Each row has a hidden value. The values are split into ranges, and the grade after each row names the range that its value falls in. Each part has its own value, ranges and names.
-173; -255; 70; 382; -246; -160; -176; 94; 169; 78; -281; -261; -18; 333; -143; -4; -13; -293; 94; -54; -196; -24; -168; 365; 135; 56; -34; -24; -165; 288; 7; -130; -129; 277; 233; 60; 165; -120; -125; 110; -114; 231; 4; -268; 87; 135; -84; 468; -164; -334; -9
sud
39; -117; 33; 112; -241; 23; -15; -179; 92; -82; -215; -40; -100; 14; -2; -143; 82; -216; 156; -123; -89; 92; -37; 218; 70; 22; -148; -209; -107; -68; 189; -47; -272; -101; 2; -238; -117; -61; 92; -4; 143; 170; 103; -44; 77; -203; -36; 95; -337; -19; 103
Noku
182; 44; -25; 199; -184; 167; -30; -147; -36; 52; 44; -39; -227; 109; 163; -188; 87; -366; -27; 161; 30; -99; 57; 388; 57; 85; -45; -174; -1; 30; 76; -155; 113; 278; 22; -29; -186; 1; 6; -47; 128; 54; 78; -109; 30; -213; -186; 187; -59; 54; 30
Noku
84; 50; 73; 50; 231; -202; -148; 464; 32; 28; -45; 29; -212; 236; -161; 115; -222; 96; -41; 76; -98; -3; -55; -119; 25; -33; -321; 225; -29; 352; -149; 128; 208; 284; 124; 244; 151; 237; -163; -9; -112; -332; -150; -269; -22; -132; -1; 49; 286; -264; -323
Tokod
27; 89; -26; 152; 138; 2; -34; 152; -60; -74; -43; 41; -94; 26; -96; -112; -41; 57; -140; 65; 29; -77; -132; -28; 28; 13; -6; -6; 27; 111; 67; 105; 66; -95; 106; 115; -63; 150; -112; 12; -3; -37; -10; -81; -25; 36; 112; 51; -30; -123; -118
Rarug
349; -42; -78; 41; -369; 162; 204; -171; -3; -26; -244; -8; -112; 178; 288; -187; 257; -100; -100; 70; 32; -250; 130; 130; 137; 174; -311; -50; -248; 88; -182; -66; 5; 166; 30; -200; -196; -512; 15; -43; 197; 2; 83; 18; -303; -173; 13; 36; -442; 147; -44
nuf
104; -19; 156; 245; -192; 176; -1; -229; -97; 118; 45; -198; -214; 152; 48; -268; 38; -413; 98; 163; 56; -21; 13; 286; -68; 51; -66; -172; 138; -193; 91; 33; -113; 78; -72; -25; -167; 203; -95; 25; 73; 170; 193; 15; 10; -171; -62; 71; 52; 9; 64
gole
178; -275; 258; 16; 7; -49; -185; 25; -154; 327; 154; -204; -361; 246; 388; 131; -78; 60; -211; 279; -42; -40; -37; 184; -21; 249; -366; 71; 56; 289; -358; -98; 28; 611; 222; 210; -132; -188; -189; -119; 53; -185; -106; -205; -188; -319; -94; -25; 595; -179; -344
nuf
-184; 4; -32; 222; -70; -119; 17; 277; 101; 211; 43; 211; -124; -32; -135; 84; 113; -139; -79; -242; -149; 6; -134; 69; 176; -54; -160; 156; -98; 130; 29; -55; -50; -30; 114; 88; 68; -64; 87; 179; -54; 113; 137; -284; 73; -185; -28; 161; -153; -433; -248
dodat
-232; -227; 173; 257; 232; -63; 297; 388; 141; 233; 140; -99; -31; -122; -50; -162; -211; 180; 47; -91; -8; -155; -79; -349; 48; 57; -362; 139; 44; -167; -107; -17; 99; -144; -223; 244; -42; 10; 43; 106; -112; -211; -96; -95; 120; -41; 229; -157; 108; -58; 55
zoduz
-1; 253; 64; 13; 189; -95; -3; -7; 108; -451; -266; -56; 160; 45; -317; -41; -145; 327; -74; -26; 84; -83; -156; -426; -12; 66; -33; -86; 71; -31; 49; 170; 44; -176; 127; 22; -51; 184; -74; -15; 17; -267; -130; 141; -174; 264; 325; -281; -320; 82; -19
Rarug
64; 87; 61; 146; -213; -151; 134; 326; 147; 48; -75; 170; -142; 207; -79; -168; 99; -138; 127; -72; 22; -114; 105; 79; -37; -226; -352; 322; -264; 10; -163; 107; 38; -89; -145; 12; 202; 32; 29; 156; -36; 68; -63; -249; 205; -199; -89; 105; -369; -48; -52
Tokod
-329; -5; -47; 332; -50; 184; 121; -63; 273; 65; -17; -3; 119; -147; -195; -162; 125; -486; 9; -237; -114; -111; -282; 111; 131; 66; 122; -287; 119; -49; 208; -200; -54; 97; 137; -55; 28; 31; 169; 44; -26; 71; 217; -20; 76; 122; 54; 224; -262; -177; 170
gole
237; 325; 87; -21; 86; -175; -151; -5; -304; -161; 34; -9; -145; 71; 101; 48; -61; 209; -127; 97; 114; 11; -57; -90; -86; 125; 53; 84; -26; -85; -143; 71; 176; 9; 139; 140; -120; 124; -277; 137; 122; 32; 0; 30; -113; 58; -35; 6; -122; 7; -79
Rarug
443; 193; 28; 64; -176; 81; 187; -38; -239; 57; -63; -106; -302; 181; 294; -203; 53; -286; -64; 114; 156; -208; 78; -4; -122; 57; -230; 64; -79; -50; -242; 192; 217; 285; -82; -35; -59; 45; -190; 43; 175; 78; 178; 29; -260; -23; -87; 235; -197; 210; -37
nabu
210; -205; -41; 211; -33; 277; 122; -81; -427; 495; 247; -79; -383; -233; 565; -145; 170; -488; -138; 14; -82; -77; -112; 244; 69; 351; -22; -162; 60; -73; -106; -182; 72; 330; 14; 29; -313; -240; -136; 55; 178; 224; 488; 18; -227; -199; -165; 418; 244; -138; 14
dodat
207; 254; -165; 210; 45; -294; 117; 194; -41; -274; -229; -129; -126; -124; -65; 21; -235; 162; -213; -173; 195; -137; 17; -312; 18; -166; -182; 189; -9; -47; 43; 135; 274; -69; -82; 185; -151; 206; 4; 145; 24; -54; -112; -263; 61; 214; 77; 101; -406; 134; -169
Noku
-214; -304; 77; 176; 103; -85; -47; 67; 3; 72; -52; 17; -114; -361; -6; -74; -2; -120; 48; -308; -134; 161; -294; 16; -3; -31; -72; -96; 68; -96; 187; 5; -385; -309; 5; -77; -85; 101; 99; 38; 19; 175; 135; -117; 197; -70; 77; 109; -28; -214; 33
dodat
164; 74; -26; 11; -170; 153; 122; -166; -16; 53; 59; 6; 6; 135; 163; -59; 187; 232; -229; 174; 51; -169; 102; 69; 196; 246; -200; -14; -44; -57; -204; -227; 57; 54; 172; 92; -317; -466; -44; 42; 91; -168; -51; 12; -167; -290; 97; -301; -107; -70; -141
Tokod
-209; 268; 30; 285; 238; -211; -203; 388; 14; 35; 122; 158; -51; -126; -229; -45; -156; -219; 20; -88; 21; -134; -180; -1; 36; -186; 46; 190; 139; -5; 144; -85; 197; -42; -37; 194; 85; 355; -14; 194; -120; -35; 55; -211; 132; 209; -93; 124; -52; -147; -33
gose
-83; 23; 21; 43; 106; -59; -23; 356; 89; 278; 138; 162; -110; 116; -52; 108; 22; 89; -164; 7; -112; -93; -78; 17; 152; 29; -302; 241; -21; 243; -223; -125; 123; 187; 202; 239; 65; -149; -45; 67; -103; -250; -78; -259; -15; -268; 0; -52; 214; -399; -316
zoduz
226; -57; 35; -133; -126; 7; 68; -50; -77; 197; 23; -126; -159; 337; 247; 67; 1; 364; -155; 134; -53; 5; 12; 167; 207; 246; -310; 37; -212; 133; -344; -114; 55; 173; 283; 82; -136; -384; -240; 43; 130; -63; -219; -97; -112; -334; -23; 43; 43; -168; -157
Tokod
34; 42; 39; 71; -204; -121; 43; -56; 149; -315; -230; 83; 75; -44; -114; -71; 191; 19; 55; -184; -24; 93; -5; -87; -85; -35; -125; -7; -132; -159; -8; 39; -247; -207; 66; -74; -14; -46; 105; 79; 38; 35; 24; -42; 196; -152; 104; -165; -467; -59; 11
nuf
39; 183; -166; 150; -31; 439; 96; -304; -136; 205; 177; -81; -20; 52; 104; -232; 134; -197; -305; 196; 57; -183; -191; 318; 241; 221; 205; -344; 209; -31; 113; -172; 74; 73; 321; 48; -306; -92; -166; 16; 117; 91; 175; 99; -200; -21; 66; 138; 57; -154; -12
Rarug
-157; -165; -60; 329; -353; 165; 253; -208; 277; 121; -44; -75; -40; -1; -32; -135; 157; -249; -76; -175; -61; -49; -61; 226; 241; 58; -141; -258; -47; -50; 209; -149; -178; 9; 68; -95; -179; -193; 251; 37; 87; 203; 92; -162; 109; -225; 65; 105; -340; -146; -24
dodat
164; 12; 199; -17; -49; 220; -186; -230; -139; 92; 113; -6; -90; 109; 247; -133; 196; -288; 25; 277; -37; -96; -20; 240; -62; 301; -53; -151; 124; -46; -202; -232; -35; 374; 145; -40; -167; -189; -135; -89; 97; -176; 179; 173; -237; -215; -100; -164; 220; -4; 53
zoduz
102; 69; 96; 189; -308; 31; -248; -298; -5; -153; -77; -4; -140; 73; 52; -59; 212; -517; 20; 38; -38; 107; -55; 349; -115; 37; 76; -245; 59; -3; 160; -49; -228; 304; 189; -119; -77; 129; 49; -28; 125; 198; 260; -64; 50; -179; -154; 86; -130; -96; -63
nabu
-297; -103; 107; 353; -128; 2; 21; 172; 296; 190; -54; 51; -46; 128; -241; -127; 32; -322; 65; -87; -81; -204; -111; 147; 167; -80; -221; 33; 1; 140; 136; -74; -78; 42; -42; -25; 86; -28; 157; 53; -86; 32; 75; -196; -30; -17; 33; 66; -174; -199; -82
gole
-113; 254; 44; 142; 127; -86; 31; 117; 109; -167; 30; -12; 160; -26; -183; 40; 23; -36; -90; -111; -24; -39; -189; -245; -80; 115; 107; -2; 79; -85; -166; -71; 185; 209; 249; 248; 118; 146; -79; 134; -94; -182; 21; 0; 100; 162; 96; -8; -126; -173; 25
nuf
54; 12; 49; -86; 187; -91; 61; 111; -7; -187; 38; 259; -147; -325; 24; 60; 49; 301; -123; -178; -30; 170; -60; -350; -89; 65; -225; -21; -6; -86; 30; 99; -97; -223; 21; 27; -172; 61; 163; -58; 122; -203; 8; -48; 103; -371; 168; -346; -49; -95; -174
Rarug
-83; 121; -38; 89; 339; -82; -233; 280; -214; 76; 97; 135; -56; -110; -82; -72; -114; 149; -98; 41; -25; -50; -245; 72; 143; -15; 96; 104; 94; 56; 83; -61; 35; -314; 138; 161; -93; 125; -234; 141; -51; -13; 2; -81; -4; 115; 29; 76; 117; -252; -66
nuf
86; 169; -67; 130; 243; -220; 79; 259; -72; -351; -129; 125; -25; -358; -100; -109; -134; 270; -62; -180; 125; -61; -32; -448; -41; -100; -112; 125; 11; -207; 128; 134; 90; -445; -194; 88; -191; 202; 66; 109; 27; -138; -17; -52; 95; 123; 199; -197; -355; 142; -10
nuf
-303; -73; 134; 197; 205; -92; 52; 348; 257; 10; 2; 134; 22; -179; -288; -148; -85; -95; 159; -202; -76; -29; -159; -198; -34; -143; -218; 75; 80; -88; 111; 24; -97; -231; -137; 54; 118; 242; 160; 46; -125; -169; -9; -118; 234; -48; 136; -134; -49; -132; 57
gose
-186; -151; -32; 306; 241; -132; -127; 430; 16; 49; 57; 147; -118; -280; -60; -47; -44; -271; 52; -192; -196; 85; -229; 39; 3; -22; 44; 0; -2; 120; 151; -87; 16; 40; 41; 158; 82; 219; 44; 68; -98; 8; 138; -252; 309; -21; -65; 307; 108; -306; 12
Tokod
36; 100; -69; 151; 16; -82; 58; -22; -18; 28; 3; -253; -135; 91; -67; 113; -186; 111; -207; -79; -2; 95; -138; 10; 125; 73; -38; -85; 55; 24; 13; 2; 133; 149; 256; 233; -115; 180; -141; 111; 26; 37; -100; -214; 117; -43; 24; 230; 14; -230; -162
gole
77; 207; -100; 34; 175; -9; 33; 50; -41; -75; -38; -51; -131; -85; -129; 26; -149; -33; -87; -142; -29; 105; -165; -113; 44; 12; -32; -121; 106; -19; 105; 74; 119; 26; 150; 85; -68; 323; -82; 38; 56; -84; 39; -81; 59; -48; 30; 164; -24; -143; -67
sud
-32; 332; -83; 102; -64; -187; -37; 137; 19; -55; -110; 18; -35; 69; -283; 38; -67; -236; 153; -306; -119; 211; -175; 53; 64; -145; 46; 12; -95; -108; 128; 77; -9; -101; 167; 13; 189; 354; -136; 295; 9; 250; 149; -137; 231; 14; -118; 406; -371; -306; 39
gose
-26; 95; 5; 195; 341; -224; 25; 350; -247; 96; 280; 27; -181; -361; 72; 46; -206; 194; -152; -135; 38; 83; -125; -283; -30; 11; -34; 165; 132; -228; 5; 0; 180; -169; -43; 383; -180; 276; -92; 235; -29; -22; 61; -186; 237; -49; 44; 3; 189; -197; -116
nuf
-80; 469; -93; -109; 220; 26; -305; -115; -43; -289; 38; 239; 173; -140; -296; 46; 51; -16; 50; -110; -137; 236; -268; 68; 123; 96; 353; -266; 128; -150; 242; -186; -46; -204; 382; -38; -68; 247; -119; 118; 67; -81; 129; 150; 91; -25; -26; -52; -170; -274; 118
zoduz
-172; 228; -128; 241; 235; -108; -8; 268; -112; -117; 70; 261; 7; -432; -151; -143; 36; -128; -31; -289; -6; 40; -268; -112; -26; -120; 260; 11; 43; -206; 254; 27; 11; -453; 1; 90; -9; 315; 11; 231; -11; 211; 223; -68; 272; 175; 40; 207; -319; -177; 114
Rarug
304; 301; 15; -87; 160; -30; -71; -6; -199; -391; -127; 142; -96; -125; 45; -15; 68; -56; 8; -44; -12; 74; -75; -287; -187; 201; 69; -128; -41; -58; -58; 127; 154; 121; 93; -55; -50; 187; -114; -33; 165; -159; 203; 192; -160; 10; 17; -6; -230; 92; 53
Rarug
75; -320; 17; 188; -122; 162; 410; 44; 158; 83; -151; -93; -108; -131; 196; -284; 75; -187; 67; -136; -32; -183; 30; -141; 26; 130; -405; -112; -120; -89; -71; -24; -28; 59; -223; -126; -128; -263; 191; -80; 96; -93; 90; -6; -29; -165; 133; 30; -249; 169; 153
gose
258; 241; -11; -62; 34; -123; -205; -98; -282; 17; 24; -57; -207; 30; 206; 138; -151; 129; -130; 48; 24; 8; -55; 58; 193; 161; -98; -26; 19; -1; -3; -133; 135; 145; 163; 12; -294; -74; -191; 105; 208; -12; 52; -30; -275; -54; -122; 44; -41; -26; -152
zoduz
100; 372; 14; -175; 179; -201; -86; 168; -265; -93; 34; 246; -22; -181; -51; -14; 32; 183; 89; -200; -6; 157; -135; -164; -61; -67; 3; 212; -60; -318; -107; 67; -60; -495; 54; 11; 8; 154; -224; 290; 65; 77; 111; 76; 95; -51; -25; -33; -276; -150; 69
Tokod
-54; -64; 265; -47; 255; -211; -43; 181; -9; -53; 44; -76; -65; 40; -95; 41; -183; 509; -81; 39; 39; 89; -120; -297; -134; 26; -266; 167; 80; -65; -205; 157; -103; -204; 88; 244; -28; 166; -149; 23; -61; -232; -269; -74; 113; -133; 230; -355; 232; -147; -167
nabu
-59; -226; 187; 252; -203; -250; 4; 111; 11; 28; -71; -53; -67; -128; 188; 123; 228; -265; -26; -262; -143; 79; -118; -122; -230; 159; -122; 110; -120; -39; -287; -63; -168; 360; 138; 145; 118; -203; 45; 144; -34; 150; 262; -157; 124; -69; -21; 131; -131; -276; -86
nabu
17; 222; 58; 45; -60; 91; -92; 24; 31; 102; 96; 71; -72; 397; -60; 60; 101; -93; -100; 163; -113; -49; -111; 200; 131; 239; 22; -82; -97; 264; -150; -92; 206; 424; 381; 105; 101; -67; -197; 32; 41; -60; 29; -27; -177; -141; -77; 158; 21; -306; -143
Rarug
181; 148; 153; 25; -52; -183; -88; 78; -135; 45; 27; 50; -353; -23; 81; -21; -103; -252; 105; -110; 35; 125; -28; 1; -133; -174; -282; 89; 25; -117; 57; 204; -86; 32; -113; -76; -2; 378; -17; 88; 145; 133; 159; -140; 42; -217; -151; 85; -46; -1; -133
nuf
141; 476; -101; -59; 117; 128; -184; -215; -156; -148; 68; 45; -66; 96; -189; 10; -26; -14; -143; 93; 23; 114; -162; 156; 128; 69; 217; -217; 187; -41; 155; 3; 90; -35; 339; 35; -174; 347; -224; 51; 104; -47; 45; 61; -74; -72; -30; 34; -5; -176; -101
dodat
333; 368; -96; 63; 151; -185; -53; -109; -253; -468; -155; -265; -70; -72; -28; 13; -214; 207; -150; -4; 180; 94; -47; -202; -147; 65; 184; -70; 83; -215; -16; 104; 272; -15; 126; 223; -209; 400; -263; 107; 80; -45; -112; -15; 147; 222; 20; 129; -224; 153; 60
sud
51; -196; 87; 121; -168; 269; 269; -205; -51; 425; 94; -293; -111; 227; 278; -180; 51; 42; -169; 174; 45; -276; -35; 186; 218; 307; -265; -81; 10; -44; -263; -188; 39; 155; 86; 54; -261; -462; -156; 27; 92; 15; -19; 39; -282; -126; 86; 31; 59; -35; 4
gole
-115; 317; 140; -29; 26; -238; -115; -68; -42; -307; 30; 134; 142; -296; -173; 105; 151; -180; 232; -424; -154; 442; -247; -221; -275; 52; 255; -108; 13; -494; -4; -6; -237; -162; 217; 12; 155; 352; -49; 290; 46; 181; 306; 135; 387; -58; -43; 12; -344; -268; 237
nuf
5; -49; 172; -77; 4; 72; -117; -27; -12; 11; 22; 141; -37; 158; 39; 65; 212; 75; -14; 79; -200; 95; -114; 26; 12; 355; -70; -118; -114; 144; -189; -90; -99; 197; 313; 0; 2; -258; -112; -51; 71; -135; 99; 106; -172; -307; 54; -138; 76; -308; -89
Rarug
32; -132; 3; 265; -261; 209; -86; -212; -61; 122; 36; -18; -68; -65; 197; -245; 319; -533; -29; 77; -46; -45; -63; 456; -32; 75; 68; -167; 90; -97; 38; -221; -253; 134; 128; -30; -165; -147; 11; 25; 29; 200; 283; -60; 119; -192; -107; 112; 6; -156; 51
Tokod
355; -40; 94; 29; -204; 92; 185; -167; -25; -73; -120; -193; -209; 284; 237; -82; 63; 145; -240; 230; 140; -161; 123; -61; -74; 195; -343; -30; -78; 103; -280; 130; 93; 324; 87; 59; -188; -188; -76; -135; 141; -150; -122; -35; -217; -220; 122; -143; -49; 136; -215
Rarug
-268; 117; -22; 32; 153; 31; -145; 201; 204; -66; -130; 275; 224; 18; -355; -29; 118; -39; 117; -130; -240; -63; -237; -4; 238; 114; 29; -53; -60; 142; 72; -209; -56; -143; 233; -72; 118; -169; -13; 67; -81; -201; 91; 72; -115; 45; 97; -51; -245; -332; 71
gose
-33; -103; -62; 187; 82; -247; 210; 449; 81; 91; 37; 127; -249; -257; -14; 60; -95; 89; -110; -331; -58; 110; -49; -255; 8; -176; -375; 211; -94; 13; 30; 141; 7; -125; -83; 195; 6; 165; 171; 123; -23; -4; -11; -401; 335; -295; 65; 81; -50; -252; -267
nuf
-96; -113; 118; 75; -56; 1; -61; -108; 21; 225; 79; -145; -14; 94; 110; 41; 27; 185; -212; 90; 4; -123; -106; 151; 150; 167; -186; 37; 96; 16; -186; -263; -94; 93; 236; 154; -204; -350; -75; 49; -6; -84; -120; -112; -87; -127; 64; -177; 130; -209; -155
Noku
-62; 296; -115; 88; 64; 32; -87; -27; -175; 109; 75; 123; -51; -193; -112; -14; 42; -190; -47; -182; -57; 64; -206; 81; 172; 2; 115; -74; 143; -185; 223; -99; -67; -248; 146; 0; -161; 105; -88; 230; 68; 176; 326; 4; -51; -31; -29; 116; -155; -304; -38
sud
220; 541; 12; -83; 169; -86; -91; -86; -200; -273; 69; -26; -16; 7; -65; 14; -120; 117; -73; 34; 129; 64; -92; -168; -80; 61; 134; -42; 129; -250; -64; 46; 236; 7; 177; 135; -100; 371; -250; 144; 103; -113; -11; 109; 0; 86; -17; -52; -134; 55; 34
nuf
-353; -15; -123; 217; 171; -101; 156; 364; 238; -41; -90; 167; 216; -219; -354; 59; 88; 160; -75; -361; -204; -3; -224; -296; 176; 81; -16; 70; -76; 18; 13; -137; 4; -254; 182; 208; 78; -161; 88; 188; -177; -131; 53; -127; 176; 30; 245; -10; -281; -460; -34
sud
6; 91; -90; 131; -123; 444; 286; -322; 172; -34; 25; -95; 234; 103; 17; -288; 204; -37; -131; 167; 25; -280; -25; 74; 248; 355; 39; -364; 60; -145; -44; -309; 124; 112; 192; -11; -281; -376; 7; -37; 78; -220; 20; 232; -175; -46; 199; -188; -232; 64; 199
Tokod
-68; 45; 85; 242; -48; 49; -17; -75; -29; 112; 72; 4; -139; -211; 63; -223; 12; -428; 65; -86; 70; -118; -102; 133; -21; -77; -66; -84; 180; -238; 195; -94; -91; -63; -159; -91; -158; 144; 111; 70; 84; 140; 232; -35; 26; 3; -74; 44; -140; 79; 111
Noku
